Each row is followed by the grade that its hidden value falls in (each part has its own value, ranges and names)
[  -4 -178 -198 -188   93  -79  -10  243 -110   19  110 -217  -96  -51
   -5 -151   39  -12 -115 -192 -280  204   20  -15 -128  392  195   88
 -309 -166  219  -38 -225   21 -245 -165 -151   17  100  352 -149   -5
  -86 -133   24] : Q
[ -11  -57 -291 -183   79  -66  -13  260 -269  -48   22 -149  -85  -46
  -65   61 -149  144  -24 -161 -228  256   51 -126 -123  305    9  159
 -153 -104  208 -212 -224   96  -82  -37  -82 -156 -109  207 -111  -25
    7 -136  101] : Q
[  47  442 -298  377   74 -226    7  161  321 -101  -10  -61  -28   39
  302 -191  -47  197 -114  222    2  -25 -285  -39 -273  186 -263  179
  228 -168 -342  -43  -14  249  427 -234   -5 -396 -202  274   34 -288
  145   54 -130] : B
[   1  184  -67  120  -36 -166  234  156   74 -124    4   30  172  219
  -21 -118  380  -94 -113  179  -57 -277 -223  233 -284  127  -94  108
  -91   41 -201  -65   85  186  210  -89 -113  -29   73  -17  -29  -46
  -45  -28 -189] : Y
[-226 -348   -5 -251  111  100  137   16  -57   70  -58   -7  239  411
 -101    5  630 -135  157 -163 -149  143   37  577 -149    2  316  -50
 -129  351  223   45   65 -243  101   70 -207   83  285 -234   28  180
 -264 -159 -359] : A
[-116  272  -39  199 -160  161   93 -119 -116  -60 -153  147   13  -32
   56  106 -129   35  117   20  324 -141 -140  -16  -63 -422  -51  131
  159  239 -123  116  249  107  156  241  207 -175 -175 -235   49 -209
 -128  114  -40] : Q
[  65   79  -14   18   22 -264  286  -38  177 -102  117 -139  295  271
 -139 -325  294   29   94   46   77 -246  -27  192 -291  372 -136   56
 -427  -85  -83  -95   78  101  181  -23 -112 -116   94 -145  -72  110
   20  -54 -290] : J
[-139  149   24  194 -111  -23  253 -201  279   -2   -5  -85  174  157
  115 -340  279   28   46  -44  280 -186 -107  186 -141  -24   49   42
 -118   53 -142  216  208   -4   63   25   83  -24  137 -185   38  -17
 -104   74 -198] : J
[  50  232 -422  143  195 -359   22  312  193 -167    6 -268   93  105
  166 -163   83  215 -103  112 -315  166 -209  -16 -258  513 -207  242
   55 -212 -109 -142 -150  154  292 -336 -181 -263   34  342   66 -141
  186 -108 -115] : Z
[-136  286   30  287 -125  -47  320 -180  512   72  147  -87  -50   -3
  226 -425  134  241 -113  -57  442 -208  -48   57 -219  -38  -35  -47
  -58 -119 -282  116   78  125   66   21  204 -238  -93  -53  -51  -27
   37  123  -22] : A
[  -2 -161  190 -224 -115   68  248  -85 -453  -88  -22   45  124  -46
 -381  262  -45 -108  173 -108  143 -244   43   37  -40 -335  111   47
 -390  286  281  101  232   -5 -131  440   62   95   81 -347  -64   42
 -303  -27  -56] : J
[-170   75 -263  112   51    8  -51  -15 -123  -88 -297  -77  245  249
  139   80  135   39  205   -8 -108  224 -208  152  -17  -49   22  257
  251  238   74  173  173 -112  269  -23  -61  -45  150 -130  217 -172
 -151  -25 -254] : G
[ 189  178 -206    1  -26  -98  -89  315 -353 -232   91 -146 -256 -590
  -88  150 -615  -31 -127  -32 -125  -55 -131 -531  -37  -14  -18  272
 -256 -165   96   38  -66  277 -393   -1   66  -62  -35  465 -112 -320
   21  -30  298] : B
[  58   98 -122   92   43 -168   52  122  -83 -112  -42 -146   -1 -112
   46   56 -132   58  -59   54 -115  -17 -214 -109  -89  -15  -16  181
  -34  -22   68  174   67   77   73   -9  -18  -63   70  190   43 -216
 -122    7  -51] : Z
[-253  -71 -135  103   59  -37  112  -84  -13   38 -296 -183  159  239
  238  126  229  210   31  -70 -124  283 -237  201   39 -204  149  154
  366  235  220  404  173 -245  301   63   -7   40  225 -118  283 -134
 -323   28 -197] : Z
[  67  -43   72   29  -16 -290  282   84   14  -39   61 -188   80   59
  -29 -123  206   -9 -214   64 -139 -224 -205   58 -165  158   46   76
 -283 -124   96  211   55   66    2  -31 -104  146  215  133  -47  -37
 -239   -1 -108] : B
[-115   86 -412  -50  118 -105   30  185   89 -129   14 -210  190  203
   22 -237  240  113  116 -133 -152  243   32  126 -212  501  -53  187
 -121  -43  -33 -274 -144   49   36 -225 -150 -194   93   49   15   69
  213 -179 -109] : J
[-148   33 -144  -81  -22  191   38  197  -69  -71   62   74  -84 -113
  -42   26  151 -134  -11 -129   23    8    8  142 -155 -145  187   45
  -79  211  -55 -103  -22   80 -207   23    7  -79   41   53  -70  -33
   14 -104   46] : A
[ -24  -27  -52   87   45 -214  143  -90  -18   25 -125 -220  129  171
  106  -30    7  215   16   -7  -64   79 -171   13  -56   77  -14  138
    1  -49  193  278  102  -75  259   51  -28  -38   77  -14   91 -107
 -261   46 -192] : B
[ -96 -273  -93 -161  104  -77   58  -24 -188  128 -117 -179   79  272
   26   35   87  180   72 -166 -190  307   -3  137  -50  184  133   67
  -58    8  375  118  -51 -172  186   71 -115  -35   17  -22    0   16
 -311  -53 -192] : Y
[  37    3 -280  -99   77   27 -186  213 -425  -67  -86  -68 -167 -208
  -18  262 -462  102   71 -108 -176  287  -37 -269  -19    2   11  220
    7   -2  240  -48 -105   83  -31   67    0 -203 -188  242  -50 -236
  -83  -63   95] : G
[ 123  310    4  143 -156  -36  143   98  -74 -198  108   88  -28 -233
 -122  -74 -139 -174  -54  118  202 -438 -152 -130 -203 -114  -97  130
 -295    0 -229  -22  147  320 -120   71   92  -84  -64   57 -135 -183
   10   44   31] : Q
[-213 -200 -315 -200  116  104 -113  -13 -428   -7 -314 -119  206  291
  -20  254  -10  158  348 -236 -199  522   33  114   54   42   99  228
  149  271  407   10   23 -228  191  132  -87  -96   35 -223  153  -27
 -200 -120 -185] : Q
[  92   29   31   19  -31  -79   94  179 -223 -118   31  -68 -152 -354
  -55  191 -212  -88 -178   38  -92 -176 -222 -174  -51 -275  123  125
 -143   43  123  275   99  109 -173  106   43   75  114  261  -25 -250
 -231   22   91] : Z
[ 130  -32 -143  -61   77 -291   98  275  -55  -14  159 -257 -165 -138
   13 -114 -141  148 -269  -39 -262   43  -80 -197 -179  406   -5  106
 -289 -350  150  -29 -233  167 -105 -142 -106  -70  -30  452 -168  -80
  -63  -61   99] : G
[  54 -195 -264 -260  124 -235   35  232 -341  -15   32 -335  -59  -33
 -101   59 -247  277  -56 -208 -348  335   72 -245  -70  487   -6  186
 -277 -263  421 -130 -280   35 -106  -26 -128  -83  -46  262 -108   16
  -79 -140  116] : Y
[   3  211 -227  165   67  -97  -14  173  208 -126    7   12  180  229
  105 -293  364 -192   22  151  -98  -98 -214  277 -297  291  -38  136
  -68   22 -288  -82   44  136  210 -288 -181 -127  100  140  -20 -123
   64  -65 -320] : Y
[ -58 -138   89 -105   41  -72  251 -147    3   39    4  -40  240  330
 -146  -60  285   69  192  -59  109  -78   45  315 -190   35   26  -35
 -251  148  133   24  131  -83  264  207  -64 -111   41 -320  -30  129
 -197  -39 -330] : A
[  33  -54 -209 -117   30 -238  116  137 -168  -76   40 -330   46  -31
  -62 -122 -110  173  -57 -159 -201  133   -8 -197  -82  440  -13  201
 -325 -242  245  -20 -141   63 -169  -73  -81    9   98  182  -65    3
  -46  -90   70] : Y
[  28   21 -140 -103   66   20  -25  -16 -158  -63   44  -53   17  -66
 -137   39 -281  122  276 -141  128  104  121  -87 -125   33  -46   91
 -240   48  120 -123    7   50   43  175   40 -321 -163  -67  -77  -48
   25  -63  -85] : A
[  90  -86  -26  -59   48 -381  298  212  -13  -32  141 -357  -98 -157
  -14  -57  -24  217 -358  -41 -257  -50 -139 -174 -131  265   38   90
 -289 -293  236  160 -133   91 -118  -49  -65   77  150  350  -66  -34
 -165  -35  131] : Z
[  -5 -163 -214 -124  167 -319  152  237  -74   25   24 -384  -97  -16
   74   47  -59  373 -241 -126 -378  311  -71 -126  -93  347   36  124
  -56 -242  350   60 -239  -20   59  -77 -111  -71   49  338    5  -29
 -132  -90   90] : Z
[ 101 -106  291 -114  -95 -131  381  -55  -91  -81  141   19  213  109
 -339  -88  303 -228   17   52  120 -514  -49  237 -226  -47   69  -43
 -590  109   52   97  225   77  -45  221  -66  145  195 -224 -147  106
 -260  -20 -237] : J
[  30  193 -374   67  154 -135  -83  291   45 -112  -17   -1   88  230
   76 -106  146   22   35  120 -217  123 -124  151 -308  403 -167  174
   42  -45 -171 -310 -128  181  349 -251 -198 -328 -143  192  -49 -114
  143 -119 -220] : Y
[-126  303 -241  248  -32  141 -100  -33   79 -105 -158   85  126   94
  183 -125   63  -90  207   42  164   18 -182  129 -121 -120  -16  187
  181  211 -244   65  195   56  194  -63   46 -206  -22  -71   95 -238
   15   33 -227] : Q
[ -12  -64 -110   63  160 -269  106   -9   98   73 -108 -171  182  408
  139  -90  225  214   25   71 -189  152 -168  229 -183  283  -58   84
   54  -64  129  117   12  -83  514  -67 -171 -157    7   20   60  -52
 -217  -10 -369] : B
[ -36   55  379  112 -161 -190  623 -225  350   62  173   16  185  272
 -108 -288  519   53 -139   94  376 -594  -78  362 -309 -109  -27 -168
 -358   26 -160  146  242   93  209  231   63    5   67 -353 -109  172
 -223  100 -238] : A
[  57   76   63  -26  -47   24  148   81 -109 -106   74  161   70   33
 -197   25  134 -203   60   90  113 -324  -66  184 -246 -132    0   15
 -271  179 -106  -85  139  162   76  140  -29 -108  -47 -107 -130  -44
  -92  -32 -175] : J
[  49   99  -36   75  -26  -95   98   40  -43 -104  -13  -11  140   87
  -45 -107  117 -128   36   84    4 -195 -168   99 -174   61  -13  126
 -201   43  -58   74  136  100   90  -14  -67  -18   83    2  -36 -112
 -123   -5 -208] : Y
[-150   39   22  166 -111   50  103 -217 -107   70 -214  -80    4    6
  181   77 -136  161   36  -81  167   53 -186  -57   70 -355  107  127
  175  123  161  446  232  -98  110  214  170   13   13 -123  124 -214
 -362  149  -65] : G
[  42  135 -166  104   74 -100  -12  234  -54 -134  -38  -34  -34 -100
   70   98  -17  -48  -86  117 -170  -26 -253    5 -149  -67   12  165
   60   67  -42  101   49  108  123  -74  -65 -100   55  249   41 -251
  -74  -26  -83] : Z

Next part:
[ 128 -284  177 -193   13  -20   25    9  -89  -78  -66   30  155 -248
  159   -4  -46  144  107   12  -87 -139   38   31   90  109   13 -224
   82 -113 -216  215  -29  227  -64   29  279   26  -48   17  152 -183
  -95   55  125] : J273
[-249  408 -156  392   70  123 -192  -38   47   81  198 -307 -158  236
  -60   -1 -213  -13    0 -115   37  -74  -60   51 -175 -279 -279  -70
 -132  357  157 -121   38 -269  181  392 -261  -96   22  -31 -197  459
  187 -119   92] : J754
[ 167  -86  291   43 -252   56  249  -21  200 -305  -85   79 -127 -213
  174 -155  181  148 -253  -28 -134  -80  -12  -54  291 -307   -5 -107
  240 -143 -201  445 -305  100  -82   13   19  340  239  557  159 -185
 -170 -132 -340] : J938
[  -8  -75  169 -164 -133   60  131   -8  162 -167  -18  156   99 -149
   61 -122   13   72   13  -33 -275  -66  -52   25  240  -16  -76   63
  195  -40 -150  187  -62   94  -14  -61   78   26  -18   62  145  -90
  -92  -75  -87] : J659
[-263  175   40  -44   50    6    7  151  -13   83  158   -3   94  153
  -76   88   45  -15   81    6  -14  111   87   70  -63 -109   12  -23
  101  196   84   64  141 -238 -119  114   24  -95 -140 -168  -24  217
   16  -52   91] : J273
[-201  357  -43   79  -83  127   29 -233  208  134  101 -343   35  -16
 -156 -129 -515  125   34 -293 -336 -302 -100   44   26 -143 -300  -61
  -25  401  111 -188    9 -258  293  261 -285 -253  -97   55  245  424
  121  -68 -161] : J938
[ 287 -387  528 -217 -140   -6  124   -5  251 -530   74  547  214 -172
  322 -167  573  102 -353  -56 -330  233   41 -223  426 -109  268 -185
  294 -172 -548  789  -89  376 -220 -157   92  363  137  431  239 -324
 -289 -237 -336] : J754
[  -2 -247  142 -330   82  -14   57   84   51   -4  -14  254  329 -160
   89    1   68   15  111   72 -297  -40  -43  -46  107  261  132  -29
  137   98 -244   96  141  186  -95 -132  126 -160 -199 -193  175 -170
   -5   70   78] : J132
[ -80   72   -9   86  142  -34   17   65   19  164   27 -123   84    3
  -44  135  -65  144  -22   46  -63  -58  -21 -111 -160   15   69 -224
  -98  394  -16  -44  105 -119    9  146 -119 -118  -71   31   69  118
  177   41    6] : J754
[ 155  287   68  293  -79  -15   89   40  -46  -52   59 -341 -281   21
  103 -107  -59   24 -170  -19  193  -68   93   11  -37 -450 -138 -319
   47   45   73  244 -225 -229    0  315  -41  230  168  419  -30  151
  -65 -122 -176] : J659
[  25  282  -57  -53  -71  -70  259   98  117   24 -146 -122 -114  -99
  -95 -140 -200  -89   92  203 -106 -159  -75   61   84   -8 -201  168
  102  150  171 -129  -97 -220   93  -21  -16 -113  -89   10   80  -44
   47   46  -74] : J309
[ 353 -133   91  112  170   31 -303 -140  139 -366  101  221   74  -54
  381 -302  115 -246 -134   14 -251  -63 -188 -193  156   99 -109 -137
  -74  114 -429  254   16  428  218  124 -155   -9   14   21  -74  -95
   33 -107   76] : J754
[-106  261 -196  539   25  202   23  155   63  183  -26 -266 -387   74
  186  -29   43 -195 -171  126  153 -293 -188  -19 -179 -424  -72  -45
   53  252   42 -124 -248 -133  -17  280 -377   92  228  316 -324  115
  244   54 -110] : J938
[-113  282 -149  363   22   87 -238   43 -191  -60  120 -344 -297  160
   52  -25 -210  -47  170   -4  318  -65   36  240 -142 -296 -424  -66
  -88  -76  187    1  -90 -143  112  408  132   74   91 -111 -374  284
   16 -107  360] : J132
[  87  -41  250    6 -255   65  237  -22  117 -203  -62  -37 -103 -200
  106 -110   36  206 -141  -83  -94 -110   33   29  230 -304  -66 -135
  226 -156 -114  361 -268   17  -77   61   97  277  183  455  170  -93
 -174 -115 -260] : J938
[-307 -192   33  -20 -151  116   27   74  -90  -86 -109  -27  -40 -147
  -86  203 -117  402  294   15   77  -74   14  273   47  -20 -251  116
   49 -279   59   43  -82   80  -75   50  439  118   86 -128 -129  -61
  -51  -16  361] : J754
[-319   84   49   -7    9   91 -145  -27   84  -91  185   64  140  129
  -99   64  -52  136  122 -136 -156  100    3   91   31  -31 -167   63
   -6  144    4   65  165  -66   49  138   38 -100  -90 -237  -41  263
   24 -147  190] : J132
[ 168  -10  -78 -383  188 -147   68  361 -150   42 -102  244  110  -76
  178 -191   74 -571  344  477   -9  -53  -39  113   62  336   -8  247
  249  -73  -18  -88  101   77 -125 -204  280 -260 -357 -535 -132 -332
  -26  214  346] : J696
[  29 -152   -2 -120  209   37 -180   70   56  -66   57  278  215  -26
  214 -103  106 -269  104  132 -240  -62 -152  -64   52  254   22   61
   47  161 -268   12  159  272   26  -28  -37 -215 -186 -321  -81 -105
   97   60  228] : J273
[ 131  280   20  322   37  -20  -28  -67  109  -76   74 -228 -167   46
   61 -111  -75   17 -211  -26  -11  -71  -40 -139  -43 -257 -123 -256
 -103  321  -11  122  -84 -142  164  292 -263   64  100  327    8  192
   97 -115 -167] : J659
[ -50 -145  186 -415  -93  -92  254  -81  319 -163 -181  278  317 -290
 -200  -19 -121  302  109   63 -534  -48 -111  -79  297  383  -40  207
   57  194 -107   10  112   93  117 -267   91 -192 -188  -84  422 -205
   17   11  -73] : J309
[ 108 -315  277 -202  -71   17   59  -92  322 -396  -70  455  228 -232
  119 -117  214  160 -107   16 -460   24 -148 -170  355  194   34   89
  100   28 -388  316    7  374   45 -186   18   59   16  118  206 -282
  -49 -102 -100] : J938
[ -11  -96  129 -136 -198   33  322  -26  169  -37 -237  -42    3 -330
  -36  -31 -161  264   26   33 -243 -276  -84   35  193    7  -78   38
  154    3  -47   37 -188   36   14  -75   85   30   47  248  275 -189
  -17   64 -167] : J309
[ 139 -199   38 -393  129  -36   62   82  -19   93  -71  144  314 -233
  152 -131 -129 -169  222  133 -312 -216  -94   -3   93  363   42  -20
  147   81 -220  -64  112  212   -6 -141  140 -291 -295 -307  184 -218
   11  169  130] : J132
[ 211  -63  -35  -35   27   -2  202  200   82   10 -218  111  -84 -218
  223 -170   84 -258    1  337 -113 -249 -194  -59   97   75   18  107
  186   38 -145  -38 -168  151  -47 -127  -37  -23   -8   79  -48 -356
   76  155  -55] : J938
[  63   57  -34  311   97  -63   50  130   26    5 -111 -114 -186  -41
   41  114   94  132 -130  229  132  -51  -69 -146 -142  -98   22 -174
 -131  261   -9   37  -84  -45    4  146 -106  115  140  267 -119  -72
  185   31    1] : J659
[-544  326  -36   36 -148   77  232   79  259  103   -7  -54  -23   95
 -381  178 -108  269   72   -4 -176   27  -46  100   12 -137 -140  298
   67  337  291 -170   56 -418    5   20 -125 -117  -44  -42   60  263
  146  -68  -72] : J309
[  67  390 -145  285  171  -47 -191  -46 -174  144  104 -509 -188   94
   47  -90 -380 -161   84   -8  208 -229   48   65 -234 -182 -266 -319
 -163  288  184 -103   -4 -249  212  472 -105 -144  -80  -12  -81  344
  123   36  179] : J696
[-358    1   -8  310  -48  136 -137  111 -187  -33   28 -204 -243   67
   -2  257   16  249  143   -6  369  -31  101  248 -149 -325 -187  -79
  -12 -155  139  127 -109  -74 -127  333  252  219  190   33 -317  158
   10  -38  366] : J696
[ 116  587 -184  305 -112   73   -2   83  -28 -104   65 -341 -468  138
  136 -409 -237 -479   70  102  192 -179  -51  243   60 -435 -523  155
  159 -103  258  -34 -278 -282  171  291  -58   54   60   28 -321  202
  -63 -119   31] : J938
[ 254 -165  162 -147  160 -203  165  309  -55  -44  -76  232  112  -94
  170   50  382  -74  -91  359   37  154   59 -187  -10  115  317 -200
  105  106 -198  280   47   72 -254 -124  132   83  -74   82   33 -337
  -16   70  -23] : J132
[-483 -159   78  250   56  151   -6  158    4  187   55  -14   39   68
  -51  462  257  427  -98  -40   93   38   33  -47 -234 -220  258 -219
  -23  274  -59  109   59  -75 -276  187  -71  122  149  181  -93  144
  190   20   58] : J273
[-217 -267  117  -87   54  -67   -5  267  -92 -168  -95  292   47  -39
  -23  291  333  206  175  286  165  208   79   78   -2  118   77  104
   43 -132  -29  214   83  116 -249  -71  398  134    5 -181 -187 -239
  -11   30  402] : J696
[ 346  370  184  361 -176  118   14 -193 -124  -20  237 -673 -319  -10
  334 -356 -285  -81 -308 -406  167 -308  185   67    8 -794 -208 -716
  160  -56  -44  445 -394 -233   63  604 -145  303  235  719  148  398
 -238 -197 -427] : J132
[ 310 -356  167 -329   63 -101  243  287 -154   48 -190  167  141 -319
  304  -47  197 -129   73  310  -14 -142   31  -25   79  159  261 -188
  282 -171 -268  221  -93  239 -297 -180  317   51  -99   44  116 -489
 -116  206   22] : J273
[ 226 -143  236 -141   52   -6 -130 -130   89 -280   91  174  174 -121
  256 -231   53 -123  -58  -82 -257  -68  -14  -86  213   51  -17 -181
   88   31 -322  341   24  268   76   88   12  -16  -79   50  171  -57
 -104  -65    1] : J696
[  -5 -114  192 -467  -65 -129  433  236  234  -21 -168  399  275 -209
  -86  -10  207   38   29  273 -383   71  -48 -104  241  258  226  217
  290  143 -106   90   74  -21 -191 -396   97 -109 -209  -46  303 -347
  -31   70 -195] : J938
[-392 -449   53 -365   30  -62  109  297  115 -182 -243  634  291 -155
 -227  372  301  371  366  411 -191  250 -116   59  132  558   49  528
   26  -67  -69  -48  243  257 -182 -435  468  -79 -140 -529 -122 -443
   97   75  502] : J659
[-135   68   -9   -2  211  -76  -52  185   -8   84   79   86  128  113
  -23  133  135  -49   46  172  -13  114    8  -80 -139   89  115  -61
  -35  340   -9    2  207 -104  -79   63  -47 -149 -160 -194  -67   69
  147   33  159] : J273
[-365  144 -115   83  -26  124    3  143  270 -140  -35  281  -69  105
  -97    1  133 -106  112  208 -184   46 -225   72  113   37 -206  538
   77  154   70 -149   44  -27   50  -87 -107 -101  -17 -263 -267   -3
  168  -55  175] : J309
[ -58   65   89 -304   18  -87  259  177  200   42  -30  251  231  -55
  -89  -41   91  -56   33  179 -332   62  -57  -94  127  175  120  154
  186  281  -43    1  135 -117  -83 -218  -43 -192 -231 -129  200 -106
   43   23 -133] : J659

New part:
[ -92 -235 -447  149  100   87  167  268 -229 -290  -96   70 -190  380
   41 -222   25  193  258 -326 -329  192 -588   -2  236 -404   96  266
   74 -210  306   65  119  -41  257   59  245  169  262 -203  325   31
 -143  104  479] : L
[-338 -118   76 -138  157  331  144  339 -362 -253 -291  173   38 -277
   36  102 -469  185 -369  159   93  -73  214  186  309  157  140 -292
  133  222   54 -123  348 -250  -92 -101   25   44 -364   31  276   -7
 -168 -105   60] : E
[ -92  -98 -543   78  230  -55  389  204 -210 -141  -59   47 -201  330
  -40 -401  103  279  211 -172 -353  238 -453   -7  294 -199 -169  267
  124  -89  199  -35   98 -225  363   72  186  -24  235 -101  225 -145
   63  108  509] : W
[  11 -158   13 -102  111  182   10  -30  -69  137  -26  321   86 -359
  -82   21 -397   40 -377  405  187  203   75   82  229  125  320 -380
  158  323  -25 -149   67 -337 -242 -114 -117   47 -422 -291   51  125
 -143 -316   30] : L
[ -23 -384  117   22 -115 -244  134  184   44  162   32  289   82 -277
 -192   34 -238   17 -349  166  117  188  283  145  377  127   72 -369
  202  240 -136  -45  -77 -368 -181 -306 -214  -41 -172  -97   20  -22
 -150 -443  250] : W
[ 123 -169   75  175 -198 -294 -400  -55  317   34  196  -89   -8  125
 -720  222   18 -138  334 -318  448 -337  335  -13 -302  114  202 -277
   73 -167 -186   69   -9  580  -76   60  191  168   36  -23 -563   84
  245  363   47] : E
[-325 -156   92  -34  143  257  118  274 -320 -150 -155  231   19 -203
  -84  181 -473  128 -306  120  156  -16  264  205  280   96  168 -336
  150  245  131  -66  332 -156 -163 -126   53   52 -328    7  199   41
 -235 -194  103] : X
[ 395 -185  178 -338 -174  412  -79  200  -43 -556 -520 -386  287 -170
  567 -383  157   35 -225 -373  -36 -323 -321    9 -416 -150  -58  175
 -128  -39 -246 -174  320  523  307  276   94  -42 -201 -198  232  -85
  349  844 -449] : X
[ -15   54   45  -60  201  244 -239    9  299  -15  -14 -238  -62  136
 -456   89  -16   17  121 -155  400 -624  299  198 -390  624   56 -185
 -162 -198 -299  233  376  591  242  159  407   68 -269  111 -477  -53
  386  729 -189] : D
[-242 -211  139   28   69   47  190  210 -275   10   13  269   23 -189
 -217  188 -436   64 -281   72  178  136  338  238  278  -14  101 -368
  214  306  205  -44  263 -113 -230 -165   27  -39 -256  -52  140   20
 -239 -308  171] : X
[  -9 -396 -387  377  152  -69  200  160  -30    9  138  107 -151  550
   43 -346  290  168  268 -237 -217  328 -462 -103  218 -314 -111  314
   18   -7  202   89  -46   34  321   -2  153   89  246  -69   57    9
 -130 -143  481] : M
[ 252  -83  -92   57  -85 -246 -390 -177  489  159  158  -95  -16   50
 -647   16  113  -86  266  -74  386 -327  178  -72 -280  360  201 -237
   15 -187 -407   33 -117  338   51   86  116  147  -48 -101 -635   43
  404  418   15] : W
[ 114   83 -164  254  128  -84 -418 -393  215  185  330   32  -40  230
 -766  147  -24  -94  461  -67  577 -207  230 -156 -427   62  249 -279
   91   65  -17 -100   68  622 -125  252  270  187 -123  -81 -706  197
  265  331  -41] : L
[ 154 -192   57  170  127  267 -527 -157  518  129  105  -91   31  231
 -294   69  140  -86  139  -32  518 -493  124  -21 -426  517  254 -174
 -245  -99 -403  215  100  628  144   98  244  267 -317   32 -633  183
  201  427 -240] : V
[-228 -334  149  234  171  185   65  114 -193   86   60  342   98  -28
   -5  119 -284   57 -285  178  303  157  292   82  215   -1   81 -314
  104  483  137  -80  194   -9 -203 -170  -43   54 -368   65    6  136
 -354 -480   68] : V
[ 150 -382  107  285    3  112 -573  -40  630  134  130  -85   34  304
 -272   75  261 -100  158 -100  493 -500  147  -68 -335  524  219 -140
 -269 -163 -513  279  -48  591  176  -17  160  318 -205  124 -675  174
  135  293 -139] : M
[-280 -305  252  -93   29  284  116  413 -218 -182 -223  179   57 -252
   47  206 -451   85 -449   30  110  -97  264  331  288  181  165 -332
   67  146   29   92  349 -133 -112 -227   37   40 -340    2  287    9
 -282 -160   58] : X
[-188 -192  -15  151   57 -266  235   47 -268  144  125  380   67 -191
 -320   44 -320   87 -188  222  222  332  399    3  365 -122  -36 -390
  360  518  143 -318   11 -313 -299 -168 -183  -83 -177   12  -26   -1
 -165 -556  281] : W
[ 303  -47 -652 -180  -14 -249  192   18    7  -32  -61   50 -180  -37
 -179 -512   76  190  191   54 -453  435 -725 -166  334 -246  196  212
  241 -248   -2 -181 -289 -583  223  111  -20   38  272 -579  189  -80
  276  114  532] : D
[ -87   -3 -521   76  201  -84  377  137 -350 -152   39   41 -235  319
 -231 -292  -10  235  331 -264 -306  329 -418    7  211 -425  -77  229
  228  -72  437  -81  173  -61  233  170  290  -38  279 -225  233 -103
   71  156  514] : E
[ 476 -356  152 -157 -357   10  -92  179   96 -449 -396 -318  334 -104
  472 -434  337  -13 -132 -425  -23 -206 -249 -129 -330 -267 -177  170
  -46   10 -354 -253   34  445  264  164  -95  -45  -12 -111   92  -99
  337  607 -284] : W
[ 227 -334  208  -21  -16  596 -153  188  -99 -549 -470 -276  342  106
  792 -363  266   67 -195 -339  112 -322 -281 -118 -435 -206 -144  230
 -231  194 -186 -194  356  703  323  249   82   69 -292   72  150   39
  103  594 -503] : V
[ -60 -247   81   66   76  107   10   -1 -127  125   45  361  111 -242
 -102   90 -361   19 -315  290  262  227  187   60  221  -17  241 -387
  180  418   73 -157   78 -190 -294 -146 -116   54 -363 -177   19  153
 -249 -434   66] : H
[ -90 -167  134  -13  190   80  268    8 -122  321  181  333    9 -230
 -276  116 -429   19 -385  254  218  285  318  324  229  128  109 -413
  180  405  205   47  260 -159 -237 -173   39 -149 -387 -217   42   23
 -200 -381  117] : L
[-383 -126  156   59  213  229  233  230 -406  -81  -31  239   19  -94
 -159  218 -476  114 -263   36  240   29  411  266  200    9   14 -351
  174  382  297  -51  463   50 -187  -94  136  -52 -337   91  152   11
 -259 -210   81] : X
[   3 -399  112  406  -16  143 -619   39  413 -107   23  -81   93  386
 -149  110  262  -53  246 -208  533 -557  188 -207 -339  305  156 -105
 -225  -62 -429   95   -3  701  140   33  132  392 -160  312 -612  210
   51  266 -157] : M
[ 503 -259  126   -7 -145  158 -102 -113   36 -201 -127 -196  306   34
  347 -370  278  -72  -39 -324  151   -9 -249 -130 -493 -407 -102  128
  -36  232  -67 -245  149  684  134  276   42  -66 -142 -235  -45   41
  240  494 -365] : H
[-166 -455  224  217  123  192   19  175   -6  133   31  294  118  -39
   91   66 -168   48 -379  217  290   80  287   93  230  192   58 -281
    6  415  -73   21  108  -50 -105 -243  -99   65 -395  107  -49  105
 -317 -475   28] : M
[-105 -300   96  -40   13    6  111  196  -53   28 -134  266  128 -315
   15  -14 -273   92 -432  274  139   69  246   98  346  220   61 -351
  145  314 -192 -143   29 -393 -127 -242 -218   -3 -321   -3   80  -13
 -144 -360  109] : W
[  77 -245  130   59 -131  250 -644   89  358 -260 -158 -141   77   78
 -215  226  -18  -96  127 -243  425 -660   82   -9 -361  327  412 -220
 -183 -297 -406  157  123  589   49   60  202  397 -196   23 -378  211
  110  547 -216] : L
[ 265 -194 -527  -65    0   13    3   52   83 -100  -91   57 -141  110
    3 -375   86  124  160  -53 -348  261 -773 -100  201 -220  311  213
   68 -303    0    7 -163 -306  233   77   78  186  185 -519  193   62
   75  153  397] : L
[ 241 -122  -30  -42 -202  -98 -573  -52  460  -67  -28 -143    8  -55
 -534  104   21  -98  227 -118  352 -467   72  -95 -274  340  410 -240
  -22 -348 -472   41 -124  322   16   87  109  300  -66 -159 -511  120
  357  521  -48] : E
[ 233 -604  295  343 -206  -39 -597   72  771  150  161 -119   85  323
 -236  123  356 -190  101 -280  487 -530  214   12 -346  498  170 -145
 -310 -231 -590  419 -116  701  175 -141  109  297 -119  144 -673  154
   77  254 -128] : M
[ -80  -78 -550   77  218  168  186  145 -310 -271 -120   91 -173  297
   49 -294  -22  242  247 -155 -307  240 -620  -85  217 -387  107  250
  118  -96  316  -96  136 -141  234  153  222  143  167 -245  309   37
  -61  121  414] : L
[ 242 -123   42  -28  -46  156 -535 -111  503   30   26 -144   10   39
 -416  125   16 -126  134 -118  412 -517   60   59 -409  453  385 -233
 -160 -294 -406  220   81  524   79  101  243  255 -218 -162 -511  149
  283  589 -189] : L
[ 641 -206  103 -377 -329   92 -113   41  139 -346 -381 -334  299 -312
  378 -477  224  -31 -197 -248  -64 -106 -378  -96 -361 -197   22  131
   -9  -42 -354 -268   15  305  211  245  -73  -83 -108 -419  108  -88
  477  713 -349] : E
[ 453  -62   68 -296 -124  212   17   -2 -107 -370 -337 -307  276 -196
  352 -439  147   37 -134 -254   19  -87 -245  -84 -410 -279 -120  127
   29  147 -125 -357  231  454  195  344   45 -145 -173 -270  109 -101
  439  708 -381] : E
[ 426 -176   64  -19 -143  -38 -558 -241  686  254  183  -90   20  -30
 -563  103   61 -211  122  -49  438 -376   68   57 -409  462  436 -295
 -120 -283 -465  248  -86  464    2   48  164  212 -191 -318 -629  162
  324  475 -149] : L
